Below are the code and all the weights of a small trained network. Each question names an input and a class and asks about switching units off, where a switched-off unit gives its printed mean instead of its output.

import numpy as np


def w(rows, s, z=0):
    codes = np.array(rows[::2]) - 128.0
    scale = np.full(codes.shape[1], s)
    scale[-1] = z or s
    return codes * scale


def norm(h):
    return h / np.sqrt((h * h).mean(-1, keepdims=True) + 1e-5)


def f(y):
    return y / 2 * (1 + np.tanh(0.7978845608 * (y + 0.044715 * y**3)))


def log_softmax(a):
    a = a - a.max(-1, keepdims=True)
    return a - np.log(np.exp(a).sum(-1, keepdims=True))


def net(x, mask):
    res = np.array(x, float).reshape(1, 5) / 4 @ E
    u = 0
    for l in range(2):
        y = f(norm(res) @ A[l][:, :-1].T + A[l][:, -1])
        res = res + np.where(mask[u : u + 8], y, B[l][:, -1]) @ B[l][:, :-1]
        u += 8
    return log_softmax(norm(res)[-1] @ U[:, :-1].T + U[:, -1])


A, B = {}, {}
E = w([
[179,188,135,179,51,83,172,161],'x0',
[183,173,144,2,75,90,62,60],'x1',
[190,76,101,90,136,51,124,157],'x2',
[117,161,91,136,165,71,167,69],'x3',
[72,141,156,90,122,94,153,186],'x4',
],0.0084)
A[0] = w([
[54,131,228,87,130,68,140,173,54],'L0N1',
[205,2,66,91,206,69,159,199,76],'L0N2',
[91,241,2,141,208,45,121,97,57],'L0N3',
[120,148,150,109,152,104,147,182,4],'L0N4',
[108,101,147,150,104,126,50,154,2],'L0N5',
[184,110,31,130,187,220,65,78,87],'L0N6',
[48,46,179,36,236,134,110,104,71],'L0N7',
[188,130,181,126,158,166,67,201,97],'L0N8',
],0.0075,0.0071)
B[0] = w([
[163,15,158,130,39,157,219,116,145],'L0N1',
[173,173,172,129,146,50,105,165,235],'L0N2',
[193,129,83,115,145,185,189,43,183],'L0N3',
[184,141,209,26,5,202,110,70,98],'L0N4',
[156,136,185,52,79,214,132,100,96],'L0N5',
[96,40,105,145,44,129,155,135,203],'L0N6',
[67,104,42,109,96,143,126,116,255],'L0N7',
[159,180,54,87,203,144,124,108,145],'L0N8',
],0.011,0.0041)
A[1] = w([
[191,164,71,227,6,106,88,113,66],'L1N1',
[148,111,133,104,131,201,46,231,126],'L1N2',
[60,189,235,158,34,169,136,62,82],'L1N3',
[198,172,148,92,101,224,131,216,91],'L1N4',
[45,197,119,136,136,255,129,78,77],'L1N5',
[74,122,210,37,155,108,248,139,92],'L1N6',
[123,160,199,33,66,106,60,28,4],'L1N7',
[151,251,148,172,66,71,220,123,146],'L1N8',
],0.0092,0.0035)
B[1] = w([
[92,76,165,80,57,176,177,172,209],'L1N1',
[146,155,127,148,154,133,167,21,171],'L1N2',
[231,118,94,113,99,41,90,166,190],'L1N3',
[91,162,41,89,168,158,141,52,148],'L1N4',
[200,160,150,74,114,32,112,149,235],'L1N5',
[210,75,155,160,70,201,162,113,160],'L1N6',
[65,123,246,235,193,162,148,167,189],'L1N7',
[80,138,103,92,146,183,58,111,253],'L1N8',
],0.013,0.0067)
U = w([
[72,106,81,80,119,162,120,161,236],'0',
[83,162,223,248,227,154,161,166,148],'1',
[211,176,134,85,116,29,85,178,55],'2',
[137,6,147,130,43,181,215,114,3],'3',
[152,189,67,94,228,195,165,21,19],'4',
],0.014,0.008)

Each question gives the input, the list of numbers given to net, and the class t.
The units are the neurons (one row each of A and B). Each row of codes is followed by its name. A weight is (code - 128) times the scale printed after its matrix; where a second scale follows, it is the last column's (A, B and U).
mask holds one flag per neuron, layer by layer. A switched-off neuron (its flag False) gives its mean, the last column of its row in B, instead of its output. The means were averaged over made-up inputs and are rounded, as every weight is.
A unit's drop is (log p(t) with every unit on - log p(t) with that unit switched off) / (log p(t) with every unit on - log p(t) with every unit switched off).
The circuit of an input: a set's keep is (log p(t) with only the set's units on - log p(t) with every unit switched off) / (log p(t) with every unit on - log p(t) with every unit switched off). Starting from the 12 units with the biggest drops (on a tie, the unit counted first), units are removed one at a time, each time the one whose removal leaves the highest keep (on an exact tie, the one counted first), for as long as the keep stays at least 0.8.
circuit, biggest first: the units of the circuit, biggest drop first
unit that matters most: the unit with the biggest drop
top k neurons: the k neurons with the biggest drops, biggest first
top k neurons in layer l: the k neurons of layer l with the biggest drops, biggest first
input [-2,2,-3,4,-6], class 3: unit that matters most -> L0N6
input [5,-4,5,8,7], class 4: top 2 neurons -> (L0N3; L1N8)
input [-6,8,7,0,2], class 1: top 2 neurons in layer 1 -> (L1N7; L1N5)
input [0,-3,1,8,7], class 4: top 2 neurons in layer 1 -> (L1N1; L1N8)
input [5,-5,-1,-4,4], class 0: circuit, biggest first -> (L1N7; L1N8)
input [3,-1,-2,-1,-2], class 0: top 2 neurons -> (L1N8; L0N6)
input [8,-6,5,6,-5], class 0: top 3 neurons -> (L1N8; L1N1; L1N7)
input [-7,1,2,7,-5], class 0: top 3 neurons in layer 1 -> (L1N2; L1N6; L1N7)
input [0,4,-5,-7,-2], class 4: top 2 neurons -> (L1N4; L0N8)
input [-8,3,-8,6,-1], class 0: top 2 neurons -> (L0N7; L0N6)
input [5,-6,-7,-4,0], class 2: top 3 neurons -> (L1N3; L1N5; L1N7)
input [-2,-1,7,-2,8], class 3: top 3 neurons in layer 0 -> (L0N1; L0N4; L0N7)
input [-7,7,-7,-6,-8], class 3: top 2 neurons -> (L0N6; L0N2)
input [2,3,-2,7,6], class 4: circuit, biggest first -> (L0N3)
input [5,-4,5,0,6], class 3: top 3 neurons -> (L0N1; L1N6; L1N5)
input [-3,-3,6,8,8], class 3: top 2 neurons -> (L1N6; L0N1)
input [-6,-7,4,8,5], class 4: top 4 neurons -> (L0N3; L1N7; L1N1; L0N7)
input [-4,-1,-6,6,-1], class 2: top 2 neurons -> (L1N5; L1N8)
input [-6,-3,-1,0,8], class 3: top 2 neurons in layer 1 -> (L1N6; L1N8)
input [1,5,4,6,-7], class 3: unit that matters most -> L1N1
input [3,-1,-6,-3,6], class 2: top 2 neurons in layer 0 -> (L0N6; L0N2)
